Below are the code and all the weights of a small trained network. Each question names an input and a class and asks about switching units off, where a switched-off unit gives its printed mean instead of its output.

import numpy as np


def w(rows, s, z=0):
    codes = np.array(rows[::2]) - 128.0
    scale = np.full(codes.shape[1], s)
    scale[-1] = z or s
    return codes * scale


def f(y):
    return y / 2 * (1 + np.tanh(0.7978845608 * (y + 0.044715 * y**3)))


def log_softmax(a):
    a = a - a.max(-1, keepdims=True)
    return a - np.log(np.exp(a).sum(-1, keepdims=True))


def net(x, mask):
    res = np.array(x, float).reshape(1, 2) / 4 @ E
    y = f(res @ A[0][:, :-1].T + A[0][:, -1])
    res = res + np.where(mask, y, B[0][:, -1]) @ B[0][:, :-1]
    return log_softmax(res[-1] @ U[:, :-1].T + U[:, -1])


A, B = {}, {}
E = w([
[9,238,200,74,154,172],'x0',
[20,55,40,196,33,121],'x1',
],0.014)
A[0] = w([
[185,190,154,124,160,106,226],'N1',
[134,138,167,137,132,120,252],'N2',
[102,80,111,165,142,132,244],'N3',
[232,84,110,140,164,113,215],'N4',
[8,135,119,124,124,186,167],'N5',
[152,98,98,177,129,67,110],'N6',
[213,154,175,74,186,166,196],'N7',
[63,210,171,91,182,167,211],'N8',
],0.015,0.0038)
B[0] = w([
[104,85,91,109,140,163,201],'N1',
[186,148,75,127,123,139,156],'N2',
[218,77,129,81,130,141,174],'N3',
[200,213,58,156,108,47,214],'N4',
[218,167,213,107,59,100,210],'N5',
[109,133,119,104,147,182,186],'N6',
[127,60,34,142,176,120,235],'N7',
[152,151,108,132,30,253,252],'N8',
],0.017,0.027)
U = w([
[143,92,71,160,151,113,197],'0',
[66,126,162,166,125,163,8],'1',
[78,89,187,159,163,133,3],'2',
[170,223,159,154,103,45,135],'3',
[132,130,135,126,78,251,226],'4',
[148,128,168,131,102,116,80],'5',
],0.014,0.0029)

Each question gives the input, the list of numbers given to net, and the class t.
The units are the neurons (one row each of A and B). Each row of codes is followed by its name. A weight is (code - 128) times the scale printed after its matrix; where a second scale follows, it is the last column's (A, B and U).
mask holds one flag per neuron, in row order. A switched-off neuron (its flag False) gives its mean, the last column of its row in B, instead of its output. The means were averaged over made-up inputs and are rounded, as every weight is.
A unit's drop is (log p(t) with every unit on - log p(t) with that unit switched off) / (log p(t) with every unit on - log p(t) with every unit switched off).
The circuit of an input: a set's keep is (log p(t) with only the set's units on - log p(t) with every unit switched off) / (log p(t) with every unit on - log p(t) with every unit switched off). Starting from all 8 units, units are removed one at a time, each time the one whose removal leaves the highest keep (on an exact tie, the one counted first), for as long as the keep stays at least 0.8.
circuit, biggest first: the units of the circuit, biggest drop first
unit that matters most: the unit with the biggest drop
k most important neurons: the k neurons with the biggest drops, biggest first
drop of u: that unit's drop, to one decimal
input [0,1], class 5: circuit, biggest first	[N8 N4 N7]
input [-6,5], class 0: unit that matters most	N8
input [3,6], class 3: circuit, biggest first	[N8 N5]
input [-6,4], class 0: 3 most important neurons	[N8 N5 N6]
input [-1,0], class 3: circuit, biggest first	[N8 N7]
input [3,8], class 3: 2 most important neurons	[N8 N5]
input [1,2], class 3: 3 most important neurons	[N8 N1 N7]
input [-6,0], class 3: 2 most important neurons	[N7 N4]
input [-6,1], class 3: 2 most important neurons	[N7 N4]
input [-2,1], class 0: 3 most important neurons	[N8 N5 N4]
input [-2,-2], class 0: 2 most important neurons	[N5 N8]
input [-5,-1], class 3: 2 most important neurons	[N4 N7]
input [2,8], class 3: 2 most important neurons	[N8 N5]
input [-4,-1], class 3: 2 most important neurons	[N7 N4]
input [-1,-8], class 0: drop of N6	0.0
input [0,-3], class 0: drop of N8	0.1
input [-8,-2], class 3: drop of N4	1.2
